In the rows, 128 means zero.
Here are made-up nodes, facts about them, and rows of numbers that follow some of those facts. Name the node behind each unnamed row.

Known rows:
dreto: [ 66 123 128  93 124 119 122 147 121 106 148 111  82  88  88 106 165 132
 157 109 154  75 135  91 138 111]
skalil: [ 99 167 139 136 135 110 145 130  94 112 153  95  85 121  64 101 188 129
 162 124 151  97 148 123 131  99]
drifis: [ 71 143 147  95 114 140 168 115 121 101 123 114  76 104 101 136 186 171
 154 113 121  76 168  95 147 113]
flifas: [ 81 164 122 104 140 122 171 146 109  82 123  76  77 101  87 142 183 174
 154 128 129  76 153 136 145 112]
zozo: [ 95 137 160 108 112 121 170 111 111 101 138 110  81 110  82 130 181 177
 167 128 123  83 169 109 145 134]
miri: [ 56 109 169 142 109 154 170 141 105  60 161 105  95 142  72  90 162 183
 131 115 160  77 188  92 144 143]
loru: [112 132 162 105 113 102 122 114 102 101 125 116  97 130  88  91 182 186
 182 161 136  86 183 136 140 139]
lupufin: [ 78 156 121 114 153 110 163 148 109  91 139  63  80 100  89 126 168 158
 171 147 144  77 156 131 158 138]
grile: [ 64 143 171  98 128 121 148 128 130 111 149 115  76 104  93 128 181 147
 181 118 121  73 155 100 151 144]
dugral: [ 93 113 128 150 153 153 123 142 114  57 126 114  88 121 114 141 136 132
 182 108 114 124 163 139 183  99]
droram: [ 73 156 123 138 156 116 166 150 112  93 141  68  79 105  80 131 164 166
 178 137 131  77 149 139 156 143]
sarom: [ 99 166 125 142 130 147 170 146 134  97 136 112  83 135  75 132 180 137
 139 108 130  75 146 136 131  99]
tubil: [104 166 123 109 160 100 171 147 133 111 146  67  78 104  65 141 167 162
 178 148 122  75 137 138 139 148]
kofan: [ 75 164 119 134 155 111 169 148 113  95 140  70  82 106  78 133 170 166
 177 136 126  77 149 140 149 142]
brodri: [ 88 166 119 129 120 152 172 130 123  92 121 115  76 128  73 144 188 133
 134 109 115  75 143 137 130  95]
tustal: [ 87 132 171 132 123 122 154 122 119 108 168 108  83 114  72 117 177 169
 181 141 119  86 157 127 153 148]
supil: [ 75 157 122 137 156 121 169 150 115  88 139  70  81 107  82 134 166 167
 176 133 129  77 149 135 154 147]

Some facts about the nodes:
brafal -Λ-> skadri; bralim -Λ-> zuflol; bralim -Λ-> stadril; bribim -Λ-> timul; bribim -Λ-> sarom; bripluzom -Λ-> gruster
bripluzom -Λ-> zuflol; brokil -Λ-> tigru; brudris -Λ-> stoman; dodifim -Λ-> pozes; doval -Λ-> tigru; doval -Λ-> stoman
dragron -Λ-> fila; dragron -Λ-> klalo; dragron -Λ-> stoman; dreto -Λ-> brodri; dreto -Λ-> grile; drifis -Λ-> dreto
fadem -Λ-> lilaklim; fadem -Λ-> plifa; febrok -Λ-> loru; febrok -Λ-> zuflol; fetroku -Λ-> riskegrak; fila -Λ-> tigru
fila -Λ-> skope; fizek -Λ-> dodro; flabror -Λ-> grogru; flabror -Λ-> nibi; flifas -Λ-> drubok; fofla -Λ-> zesus
fofos -Λ-> doval; gebun -Λ-> tigru; getrar -Λ-> plilin; getrar -Λ-> paka; graklak -Λ-> riskegrak; grefam -Λ-> drasor
grodin -Λ-> plutrum; grogru -Λ-> doval; gruster -Λ-> nistol; klebor -Λ-> nodrelel; klebor -Λ-> stagri; klefan -Λ-> flivor
kleflim -Λ-> brudris; kleflim -Λ-> plifa; lebom -Λ-> skuno; lebom -Λ-> riskegrak; lebom -Λ-> paka; libo -Λ-> stane
lilaklim -Λ-> fila; lilaklim -Λ-> klalo; lilaklim -Λ-> skope; lofol -Λ-> drasor; lofol -Λ-> klefan; lofol -Λ-> rulen
loru -Λ-> riskegrak; lupufin -Λ-> tuvek; lupufin -Λ-> grogru; lupufin -Λ-> druvon; miri -Λ-> pubon; nibi -Λ-> drifis
nibi -Λ-> grile; nibi -Λ-> zuflol; niroton -Λ-> dodifim; niroton -Λ-> zada; niroton -Λ-> pozes; nodrelel -Λ-> flivor
nodrelel -Λ-> grodin; nuta -Λ-> tovim; nuta -Λ-> plutrum; paka -Λ-> klalo; paka -Λ-> lofol; plifa -Λ-> skuno
plifa -Λ-> flivor; pligi -Λ-> nuta; plilin -Λ-> bralim; plufek -Λ-> papupi; plutrum -Λ-> papupi; plutrum -Λ-> stoman
popu -Λ-> flifas; pozes -Λ-> grile; pubon -Λ-> drasor; pubon -Λ-> skope; pubon -Λ-> druvon; puzeplus -Λ-> timul
riskegrak -Λ-> plifa; rulen -Λ-> flivor; sefe -Λ-> fadem; sefe -Λ-> zudre; skadri -Λ-> skuno; skadri -Λ-> grile
skadri -Λ-> zada; skalil -Λ-> brutrebem; skope -Λ-> brokil; skuno -Λ-> zeplas; stagri -Λ-> papupi; stagri -Λ-> plutrum
stagri -Λ-> fizek; stoman -Λ-> fizek; tigru -Λ-> klalo; timos -Λ-> nibi; tuvek -Λ-> drubok; vasur -Λ-> brokil
zada -Λ-> rulen; zaplan -Λ-> vasur; zaplan -Λ-> lilaklim; zeplas -Λ-> grefam; zeplas -Λ-> tretrin; zesus -Λ-> paka
zozo -Λ-> nuta; zudre -Λ-> loru; begre -ω-> fliflun; brafleflir -ω-> drasor; bribim -ω-> skalil; brivuskol -ω-> droram
brodri -ω-> tuzer; brokil -ω-> brudris; brozos -ω-> grapluk; brubre -ω-> stofeplas; brudris -ω-> kofan; brusir -ω-> nokosken
brutrebem -ω-> trugrel; dodro -ω-> riskegrak; doval -ω-> tosker; drifis -ω-> zuflol; drizun -ω-> stane; droku -ω-> vasur
droram -ω-> dragron; dugral -ω-> zadu; fila -ω-> supil; flapiti -ω-> toklan; flifas -ω-> brokil; flivor -ω-> piflak
fofla -ω-> miri; gekem -ω-> tovim; getrar -ω-> dodro; grapluk -ω-> skasok; grile -ω-> kiklok; grodin -ω-> nibrak
grosoplor -ω-> lutredim; kiklok -ω-> bogruk; klafli -ω-> memige; klefan -ω-> dugral; kleflim -ω-> steguk; kofan -ω-> rinum
kuflezim -ω-> sovivi; liflu -ω-> libo; ligrem -ω-> migos; lupufin -ω-> drubok; lutredim -ω-> brozos; memige -ω-> flivor
migos -ω-> vuvisken; miri -ω-> ligrem; nibrak -ω-> skebre; nistol -ω-> fofla; nodrelel -ω-> pligi; nokosken -ω-> klefan
nuta -ω-> susko; plibin -ω-> fizek; plifa -ω-> skogra; pligi -ω-> kuflezim; plilin -ω-> tubil; ratak -ω-> plibin
rinum -ω-> grile; riskegrak -ω-> brutrebem; robir -ω-> lupufin; sarom -ω-> grosoplor; skalil -ω-> kleflim; skasok -ω-> seplil
skebre -ω-> skiromes; skiromes -ω-> brusir; skope -ω-> nuta; sovivi -ω-> plilin; stane -ω-> vegru; steguk -ω-> liflu
stofeplas -ω-> robir; supil -ω-> plutrum; toklan -ω-> brivuskol; tosker -ω-> tustal; tovim -ω-> loru; tretrin -ω-> begre
trugrel -ω-> ratak; trutene -ω-> graklak; tubil -ω-> bribim; tuzer -ω-> getrar; vasur -ω-> minom; vegru -ω-> bripluzom
vuvisken -ω-> grodin; zada -ω-> zozo; zadu -ω-> skope; zaplan -ω-> brubre; zozo -ω-> doval; zozos -ω-> gekem
begre -κ-> 413; bogruk -κ-> 525; brafal -κ-> 496; brafleflir -κ-> 525; bralim -κ-> 413; bribim -κ-> 496
bripluzom -κ-> 157; brivuskol -κ-> 525; brodri -κ-> 496; brokil -κ-> 496; brozos -κ-> 525; brubre -κ-> 157
brudris -κ-> 496; brusir -κ-> 413; brutrebem -κ-> 157; dodifim -κ-> 525; dodro -κ-> 413; doval -κ-> 413
dragron -κ-> 413; drasor -κ-> 496; dreto -κ-> 413; drifis -κ-> 525; drizun -κ-> 157; droku -κ-> 525
droram -κ-> 157; drubok -κ-> 525; druvon -κ-> 496; dugral -κ-> 496; fadem -κ-> 525; febrok -κ-> 157
fetroku -κ-> 413; fila -κ-> 413; fizek -κ-> 525; flabror -κ-> 413; flapiti -κ-> 525; flifas -κ-> 157
fliflun -κ-> 157; flivor -κ-> 525; fofla -κ-> 496; fofos -κ-> 525; gebun -κ-> 525; gekem -κ-> 157
getrar -κ-> 496; graklak -κ-> 525; grapluk -κ-> 413; grefam -κ-> 525; grile -κ-> 525; grodin -κ-> 157
grogru -κ-> 413; grosoplor -κ-> 157; gruster -κ-> 413; kiklok -κ-> 157; klafli -κ-> 525; klalo -κ-> 525
klebor -κ-> 413; klefan -κ-> 157; kleflim -κ-> 525; kofan -κ-> 157; kuflezim -κ-> 496; lebom -κ-> 157
libo -κ-> 525; liflu -κ-> 496; ligrem -κ-> 496; lilaklim -κ-> 157; lofol -κ-> 525; loru -κ-> 525
lupufin -κ-> 157; lutredim -κ-> 525; memige -κ-> 413; migos -κ-> 525; minom -κ-> 525; miri -κ-> 525
nibi -κ-> 413; nibrak -κ-> 525; niroton -κ-> 413; nistol -κ-> 157; nodrelel -κ-> 157; nokosken -κ-> 157
nuta -κ-> 525; paka -κ-> 525; papupi -κ-> 496; piflak -κ-> 157; plibin -κ-> 413; plifa -κ-> 496
pligi -κ-> 157; plilin -κ-> 157; plufek -κ-> 496; plutrum -κ-> 413; popu -κ-> 496; pozes -κ-> 157
pubon -κ-> 157; puzeplus -κ-> 525; ratak -κ-> 496; rinum -κ-> 496; riskegrak -κ-> 496; robir -κ-> 496
rulen -κ-> 157; sarom -κ-> 496; sefe -κ-> 525; seplil -κ-> 496; skadri -κ-> 157; skalil -κ-> 496
skasok -κ-> 496; skebre -κ-> 157; skiromes -κ-> 413; skogra -κ-> 157; skope -κ-> 525; skuno -κ-> 157
sovivi -κ-> 157; stadril -κ-> 525; stagri -κ-> 525; stane -κ-> 496; steguk -κ-> 525; stofeplas -κ-> 157
stoman -κ-> 525; supil -κ-> 157; susko -κ-> 525; tigru -κ-> 157; timos -κ-> 413; timul -κ-> 157
toklan -κ-> 413; tosker -κ-> 525; tovim -κ-> 413; tretrin -κ-> 525; trugrel -κ-> 496; trutene -κ-> 496
tubil -κ-> 157; tustal -κ-> 525; tuvek -κ-> 496; tuzer -κ-> 525; vasur -κ-> 157; vegru -κ-> 496
vuvisken -κ-> 525; zada -κ-> 157; zadu -κ-> 525; zaplan -κ-> 525; zeplas -κ-> 496; zesus -κ-> 525
zozo -κ-> 525; zozos -κ-> 157; zudre -κ-> 157; zuflol -κ-> 525

Which node is each row?
No name comes twice in this set of rows, the named rows included.
[108 129 169 114 113 105 132 115 108 104 133 114  91 121  86  91 179 184
 183 163 137  90 180 134 150 141] | graklak
[113 169 122 108 119 101 135 138 117  96 122 116  99 136  86  89 186 174
 150 160 158  89 178 139 132  97] | riskegrak
[ 62 157 125  94 159 105 156 149 121  89 126  89  78  94 112 119 171 142
 167 136 156  73 160 104 173 139] | skadri
[ 59 158 127  95 162 108 140 149 119  90 130  91  77  94 113 122 163 136
 178 128 155  76 165  91 170 137] | pozes
[109 167 144 124 146 110 153 138 119 113 155  99  81 129  65 110 186 129
 156 125 149  85 144 131 129 104] | bribim
[ 58 112 122 146 111 145 172 152  94  59 148  62  93 137 110  94 135 183
 132 112 158  92 188  90 155 151] | grodin
[ 69 160 117  98 154 115 173 151 125  78 123  81  77  89 105 140 188 162
 138 120 155  77 152 130 175 123] | zada

The same nodes again, as new rows of numbers:
Some nodes and their rows:
timul: [123 139 109 150  97 130 151 104 156 131 160 149 133 150  95 152 139 189
 122 131 145 119 140 122 149 115  99 129 122 160 142 126 111  94 174 127
 137  99 141 137  73 123 126 117 145]
nokosken: [125 138 106 144  98 132 152 104 153 132 159 151 136 153  95 155 131 196
 124 129 140 122 138 128 152 112  98 127 125 162 139 128 108  91 175 123
 136 101 142 137  76 119 126 118 144]
klefan: [129 149  94 129  94 136 153 109 159 123 152 153 143 168  94 160 132 177
 138 121 125 120 137 138 154 120 100 126 126 156 155 130  96  88 192 112
 141 108 119 137  59 114 120 134 146]
febrok: [130 146 110 144  95 129 146  95 148 131 160 149 135 159  98 149 148 164
 123 128 137 121 135 120 145 119 110 126 126 158 139 133 114  90 170 112
 141  98 140 135  75 125 128 123 146]
zudre: [132 146 109 140  96 131 145  94 154 128 159 150 134 159  99 151 143 153
 122 128 135 123 134 124 144 119 112 128 125 159 136 132 114  88 172 110
 142  98 144 135  70 125 129 121 146]
begre: [117 157 123 172 102 111 155 113 128 126 167 141 134 119 110 144 120 200
 119 148 116 131 134 149 170 128 134 126 101 166 147 126 133  72 166 141
 130  99 121 139  12 110 130 166 148]
plutrum: [134 161 136 144 101 125 164 101 140 111 166 143 147 112  87 121 135 206
 107 118  54 142 133 121 182 114 158 124 120 162 141 105 106  58 148  97
 134  63 132 135  44  96 112 163 152]
toklan: [115 160 126 160  99 134 149 107 143 128 154 165 135 136 103 145 116 162
 123 144 167 130 140 137 123 117 105 137 123 172 156 153 101  95 212 159
 137 122 133 139 115 160 133 132 139]
doval: [128 160 115 157  93 137 146 106 126 116 163 140 136 139 108 156 116 188
 124 137 114 135 136 142 142 124 138 126 108 180 136 128 118  75 148 120
 131  92 122 130  67 119 128 171 141]
fila: [133 164 105 210 100 132 143 113 141 111 163 118 135 111 106 164 165 176
 104 122 109 119 147 151 130 140 154 144 105 158 117 114 131  70 125 116
 140  79 109 135  13 116 125 160 151]
skasok: [125 134 100 146 108 145 153 104 159 119 159 138 130 138  94 149 124 211
 122 120 131 127 144 129 169 129  98 131 128 166 151 137 108  93 162 111
 130  92 144 157  90 123 130 128 141]
zeplas: [129 148 104 145 104 146 148  99 148 118 160 137 134 144 103 140 133 183
 125 126 128 127 141 137 163 133 116 131 126 161 158 145 110  89 168 110
 134  96 130 154  85 130 130 130 143]
ligrem: [123 137 103 152 106 142 149 107 154 119 160 136 131 133 100 150 129 190
 121 131 146 123 146 133 155 135 101 135 121 165 153 142 112  94 165 125
 130  94 135 157  79 131 133 125 143]
sarom: [127 131  96 172 106 146 142 111 159 112 160 124 127 134 100 164 138 174
 117 135 167 111 151 129 135 145  97 140 118 162 153 144 108  94 145 122
 131  86 131 157  76 132 137 118 143]
grefam: [130 161 106 142  96 132 145 111 138 130 153 140 129 147  99 151 132 173
 122 127 119 126 139 127 160 129 103 132 126 167 148 128 108  97 160 115
 141  99 122 144  84 133 130 131 145]
zuflol: [124 134 100  99  94 133 149 111 129 140 152 153 122 176  96 159  74 224
 135 127 122 137 130 113 199 113  73 114 135 187 148 135 110 107 149 110
 128 107 150 144 110 114 138 149 135]
puzeplus: [131 160 112 139  95 132 145 109 141 129 154 141 129 144  98 149 132 173
 122 129 124 128 138 122 157 129 104 127 126 169 145 127 108  97 157 115
 142  97 127 143  87 134 133 127 145]

Which node is each row?
No name comes twice in this set of rows, the named rows included.
[117 142 112 131  92 135 149 102 145 137 158 161 135 168 104 156 111 173
 137 149 173 124 136 128 134 113  84 126 119 174 153 147 105 102 198 146
 133 122 140 133 107 135 135 114 137] | gekem
[116 146 120 144 100 135 146 107 135 129 156 162 134 151 104 156  91 172
 130 148 162 131 136 136 135 118  96 128 120 179 158 152 100  93 190 150
 130 120 137 136 110 144 137 147 134] | tovim
[121 175 132 131  95 142 153  94 136 126 155 175 142 146 103 130 108 184
 131 132 121 150 133 141 143 102 120 135 130 180 142 145 101  92 221 136
 137 124 134 133 137 155 123 142 134] | dragron
[122 144 108 100  97 135 152 111 137 139 151 156 132 166  94 150  84 222
 133 125 119 140 132 119 193 110  79 119 134 184 150 131 106 107 168 115
 132 109 146 142 113 118 133 140 137] | drubok
[123 178 128 187 101 119 152 121 150 128 160 135 130 100 101 135 167 146
 106 142 151 116 149 133 130 136 113 150 112 154 142 119 114  97 185 151
 149  98 111 147  60 161 134  93 155] | brafleflir
[141  92  72 120 106 154 148 100 188 119 144 140 137 174  61 188 127 240
 112  67  91 119 140  89 196 105  73 122 163 157 117 114  88  94  99  54
 136  58 181 141  98  73 116 145 142] | skogra
[129 164 122  87  96 131 143 101 152 141 153 171 127 162 104 137  99 152
 133 139 126 152 126 126 170 112  97 124 130 188 146 148 124 107 201 108
 146 120 152 148 103 145 141 140 136] | loru
[134 135  95 165  94 129 138 105 143 123 163 123 128 159 104 171 149 145
 122 139 151 104 140 127 127 138 116 126 109 157 143 127 116  79 132 116
 137  86 124 133  37 111 134 136 148] | flifas
[126 158 108 141  91 131 149 101 131 133 163 147 133 161 112 151 134 183
 133 141 134 125 135 140 147 120 117 125 109 166 134 129 128  87 177 124
 135 111 125 130  60 120 129 129 144] | vasur
[126 162 118 150 103 137 152 111 164 130 148 152 133 124  82 142 143 178
 109 112 129 127 145 117 156 117  89 142 140 162 136 122  96 107 181 124
 147  97 137 147 122 151 127 100 146] | steguk
[133 141 104 139 100 145 148 103 141 112 166 126 132 142 102 145 125 193
 125 133 113 128 140 130 162 137 127 123 112 171 156 129 114  78 137  97
 128  77 131 151  63 106 129 144 143] | brudris
[122 134 101 157 106 144 143 111 145 119 162 132 127 144 109 159 120 169
 127 148 175 117 146 135 135 142  97 133 111 172 161 151 111  95 162 135
 129 102 130 154  80 137 140 122 140] | trutene

Now the same nodes, written a new way:
Named rows:
nistol: [126 168 180  88 168  62  61 113 109  98  81 128 236  89 152  84 123  83
 128 174 199 132 102 152 182 108 177 154 179 108 103  87 103  86 146  91
 146 100]
tuzer: [123 134 100 146 120 134 124 111 134 110 124 127 116 132 143 144 118 118
 132 118 117 124 148 109 121 123 114 106 122 121 118 132 134 140 125 127
 126 132]
stane: [125 119 132 127 129 127 125 132 127 114 133 128 113  98  99 126 126 139
 135 159 117 125 137 124 117 141 125 114 146 117 120 136 130 116 130 139
 130 116]
pubon: [123 130 143 118 141 146 136 126 135 150 138 139 143 135 120 127 117 122
 128 106 130 120 110 117 136 111 137 135 124 116 126 125 118 133 129 132
 132 122]
brafal: [142 126 130 130 122 129 128 138 118 130 126 122 105 107 101 142 127 152
 123 137 123 119 134 148 122 146 133 123 152 121 130 121 128 128 116 127
 135 123]
stagri: [130 120 108 146 123 111 118 131 118 111 116 114 121 145 142 127 133 122
 131 110 108 141 122 126 144 112 124 141 110 124 136 127 132 131 116 120
 124 145]
pligi: [106 163 115 182 131 172 132 121 136 113 130 127 126 155 108 227 125 150
  98  96  91 158 100 112 144  75 102  58 131  70 137 141 118  87 115 102
 118  92]
flapiti: [121 136 110 141 124 127 119 106 126 107 118 130 123 130 144 137 121 114
 130 125 125 136 143 116 119 122 114 112 122 127 123 131 130 137 128 120
 124 134]
tigru: [124 127 148 124 144 140 140 137 141 145 142 143 156 136 121 117 120 119
 134 120 119 128 108 105 128 100 127 134 114 116 128 125 121 141 131 134
 134 110]
brokil: [123 109 139 133 127 144 138 134 128 118 138 135 110 102 101 127 111 136
 129 142 100 119 127 115 129 126 111 127 137 115 115 122 123 134 125 144
 149 108]
sovivi: [112 161 118 165 132 176 137 115 145 123 134 136 128 144 115 209 120 140
 111 109 105 143 122 107 128  91 102  61 137  79 128 143 121 102 126 117
 116  92]
lutredim: [126 132 107 135 121 129 122 113 128 114 121 126 121 131 143 130 121 115
 135 123 126 126 146 115 124 127 121 118 120 125 122 131 132 139 129 130
 121 137]
dodro: [125 121 122 155 115 133 134 147 143 119 143 125 111 145 162 149 149 140
 125 134 117 130 119 113 145 115 111 131 118 127 121 130 134  97 135 142
 147 114]
lebom: [142 142 131 125 137 143 133 129 122 167 134 125 130 139 116 143 127 130
 123  87 132 121 121 144 130 110 142 144 139 115 136 125 120 131 121 116
 117 124]
robir: [127 116 128 131 129 132 125 128 124 116 135 124 108 107  97 128 123 141
 130 146 114 122 140 126 120 143 129 124 145 120 124 133 131 118 127 138
 131 118]
skasok: [132 116 125 130 127 135 129 130 122 115 136 123 106 103 100 132 123 141
 134 146 115 123 142 128 123 140 130 124 144 119 123 132 131 116 126 140
 132 116]
dreto: [130 127 129 130 106 132 137 144 134 132 126 126 121 145 165 155 144 147
 111 138 152 118 119 133 149 154 126 123 134 146 128 119 129 115 128 131
 146 130]

Which node is each row?
No name comes twice in this set of rows, the named rows included.
[138 107  96 147 121 113 129 138 137 115 128 117 119 144 154 115 131 120
 146 116 106 118 134  99 129 113 125 143 103 119 124 125 142 146 120 141
 132 138] | fizek
[162  82  70 108 123 119 132 121 152 142 146 110  96 136 161  88 135 112
 173  94 125  62 168  68 132 155 165 180 117 133 104 137 152 155 118 184
 125 160] | libo
[104 146 123 179 118 177 131 120 128  94 129 132  97 111  89 218 114 158
 104 135  87 147 135 122 120 112  85  49 149  81 122 136 120  99 123 114
 134  90] | kuflezim
[125 153 116 158 127 174 140 124 147 141 140 134 130 143 119 203 123 145
 116 101 116 124 122 104 122 105 115  77 137  83 123 132 125 125 123 122
 130  95] | plilin
[130 112 137 142 125 109 127 157 120 106 132 124 121 111 109 117 139 148
 141 163 100 138 124 125 117 123 126 133 129 118 133 132 139 115 123 133
 134 116] | papupi
[138 137 112 142 116 111 125 139 133 126 119 127 129 121 153 126 134 124
 142 136 117 135 145 125  99 101 110 135 115 123 118 121 142 161 133 118
 131 123] | flivor
[140 138 131 122 135 144 133 127 129 156 130 126 138 144 120 150 130 137
 119  99 140 114 115 130 139 126 148 122 139 117 138 126 123 129 114 122
 121 124] | febrok
[128 118 120 145 118 111 124 134 128 111 121 129 135 138 148 115 125 116
 137 128 110 137 124 113 127 105 112 134 104 126 129 120 135 146 121 129
 136 133] | stoman
[129 145 179  88 164  61  55 115  80  84  84 112 184  56 131  73 112  91
 129 173 177 126 119 181 185 120 165 185 196 113  92  72  96  84 140  93
 158 106] | fofla
[137 128 125 110 133 141 136 127 137 154 131 127 143 144 114 143 127 135
 123 105 143 110 115 118 144 141 155 125 133 116 134 131 126 130 116 135
 117 130] | bripluzom
[130 141 107 147 137 159 139 124 152 137 144 131 127 145 122 169 129 135
 132 106 112 112 130  88 125 108 129 100 132  94 121 143 129 115 125 138
 119 105] | tubil
[138 127 109 140 104 120 129 134 146 121 114 132 138 131 159 139 133 138
 136 146 135 118 144 107 105 127 119 105 121 122 127 122 145 171 122 128
 136 124] | grile

